Below are the code and all the weights of a small trained network. Each question names an input and a target symbol and asks about switching units off, where a switched-off unit gives its printed mean instead of its output.

import numpy as np


def w(rows, s, z=0):
    codes = np.array(rows[::2]) - 128.0
    scale = np.full(codes.shape[1], s)
    scale[-1] = z or s
    return codes * scale


def f(y):
    return np.maximum(y, 0)


def softmax(a):
    e = np.exp(a - a.max(-1, keepdims=True))
    return e / e.sum(-1, keepdims=True)


def log_softmax(a):
    a = a - a.max(-1, keepdims=True)
    return a - np.log(np.exp(a).sum(-1, keepdims=True))


def net(x, mask):
    ids = ['ΛΞΠΣΩαβγδεζθμτ'.index(c) for c in x.split()]
    T = len(ids)
    res = E[ids] + P[:T]
    q, k, v = (res @ M[0].T for M in (Q, K, V))
    z = softmax(np.where(np.tri(T) > 0, q @ k.T / 2**0.5, -1e9)) @ v
    res = res + np.where(mask[0], z, O[0][:, -1]) @ O[0][:, :-1]
    y = f(res @ A[0][:, :-1].T + A[0][:, -1])
    res = res + np.where(mask[1:9], y, B[0][:, -1]) @ B[0][:, :-1]
    return log_softmax(res[-1] @ U[:, :-1].T + U[:, -1])


Q, K, V, O, A, B = {}, {}, {}, {}, {}, {}
E = w([
[118,75,173,64,83],'Λ',
[148,125,238,86,106],'Ξ',
[241,96,192,97,163],'Π',
[112,119,164,234,217],'Σ',
[192,118,67,155,167],'Ω',
[55,184,151,189,153],'α',
[107,96,177,132,174],'β',
[224,36,98,73,61],'γ',
[62,64,105,89,140],'δ',
[225,49,137,96,195],'ε',
[92,119,69,204,175],'ζ',
[97,172,195,145,107],'θ',
[253,102,107,91,50],'μ',
[202,132,172,156,119],'τ',
],0.017)
P = w([
[118,185,103,88,163],'0',
[120,8,200,211,106],'1',
[107,192,101,84,165],'2',
[156,56,173,228,98],'3',
[108,191,104,77,168],'4',
[188,77,145,244,127],'5',
[109,199,106,77,169],'6',
[220,101,109,254,146],'7',
[107,207,108,77,171],'8',
],0.0098)
Q[0] = w([
[242,25,140,253,129],'head 0',
[181,166,10,218,154],'head 0',
],0.0047)
K[0] = w([
[254,94,112,125,217],'head 0',
[189,143,43,199,140],'head 0',
],0.0076)
V[0] = w([
[35,200,142,137,152],'head 0',
[74,175,138,1,79],'head 0',
],0.0035)
O[0] = w([
[98,211,151,89,198,33],'head 0',
[115,202,167,41,255,3],'head 0',
],0.0057,0.0027)
A[0] = w([
[159,102,77,210,65,121],'neuron 0',
[36,152,15,99,158,96],'neuron 1',
[163,134,118,3,115,106],'neuron 2',
[82,171,157,25,112,171],'neuron 3',
[166,76,117,121,46,133],'neuron 4',
[174,155,105,183,171,254],'neuron 5',
[126,89,90,141,153,207],'neuron 6',
[200,235,167,77,125,101],'neuron 7',
],0.011,0.0079)
B[0] = w([
[131,153,134,102,143,222],'neuron 0',
[160,127,5,148,123,151],'neuron 1',
[157,113,119,215,238,162],'neuron 2',
[138,207,195,116,175,167],'neuron 3',
[55,145,134,162,150,201],'neuron 4',
[84,101,161,101,95,249],'neuron 5',
[157,102,117,92,96,203],'neuron 6',
[165,129,100,191,23,163],'neuron 7',
],0.014,0.012)
U = w([
[52,77,149,146,134,214],'Λ',
[106,125,149,33,157,200],'Ξ',
[197,84,125,164,120,28],'Π',
[115,125,145,118,190,60],'Σ',
[133,98,135,125,60,190],'Ω',
[75,161,98,151,144,102],'α',
[131,115,99,209,136,50],'β',
[168,138,138,137,135,95],'γ',
[179,125,113,8,101,219],'δ',
[127,163,138,93,106,105],'ε',
[186,67,131,84,171,67],'ζ',
[134,129,93,104,175,147],'θ',
[98,93,109,189,191,2],'μ',
[115,115,65,149,112,87],'τ',
],0.013,0.0048)

Each question gives the input, a string of symbols that net reads in full, and the target symbol t.
The units are the heads (2 rows each of Q, K, V and O) and the neurons (one row each of A and B). Each row of codes is followed by its name. A weight is (code - 128) times the scale printed after its matrix; where a second scale follows, it is the last column's (O, A, B and U).
mask holds one flag per unit, heads first, then neurons. A switched-off unit (its flag False) gives its mean, the last column of its rows in O or B, instead of its output. The means were averaged over made-up inputs and are rounded, as every weight is.
A unit's drop is (log p(t) with every unit on - log p(t) with that unit switched off) / (log p(t) with every unit on - log p(t) with every unit switched off).
The circuit of an input: a set's keep is (log p(t) with only the set's units on - log p(t) with every unit switched off) / (log p(t) with every unit on - log p(t) with every unit switched off). Starting from all 9 units, units are removed one at a time, each time the one whose removal leaves the highest keep (on an exact tie, the one counted first), for as long as the keep stays at least 0.8.
units of the circuit, in order: the units of the circuit, biggest drop first
unit that matters most: the unit with the biggest drop
k most important neurons: the k neurons with the biggest drops, biggest first
drop of u: that unit's drop, to one decimal
input Π δ α α β ζ Π δ Ξ, target γ: unit that matters most	neuron 7
input δ μ τ, target Ω: units of the circuit, in order	neuron 7; neuron 2; neuron 3
input τ Ω ζ α Ω γ β Ξ, target Λ: 2 most important neurons	neuron 4; neuron 6
input ε Σ μ Ω θ δ Ξ ζ, target Λ: 2 most important neurons	neuron 5; neuron 7
input δ Ω Ω α ε Ξ Ξ τ, target Λ: 2 most important neurons	neuron 4; neuron 5
input Ξ γ Π Σ Ξ τ ζ Π, target Λ: 2 most important neurons	neuron 4; neuron 5
input ζ Λ θ Σ τ ζ Ξ, target γ: units of the circuit, in order	neuron 7; neuron 3; neuron 2; head 0
input Ω Ξ γ Λ Σ Ξ μ, target β: 2 most important neurons	neuron 2; neuron 7
input γ δ Π ζ Λ Π Π μ, target Λ: units of the circuit, in order	neuron 4; neuron 5
input θ τ θ γ θ Ω, target Λ: 3 most important neurons	neuron 4; neuron 5; neuron 7
input μ ζ Λ Ξ ζ Σ Π Ω, target Λ: drop of neuron 4	0.7
input Ω ζ τ ε, target Λ: drop of neuron 0	-0.1
input Ω Λ τ Λ α Λ θ ζ, target Λ: drop of head 0	0.3
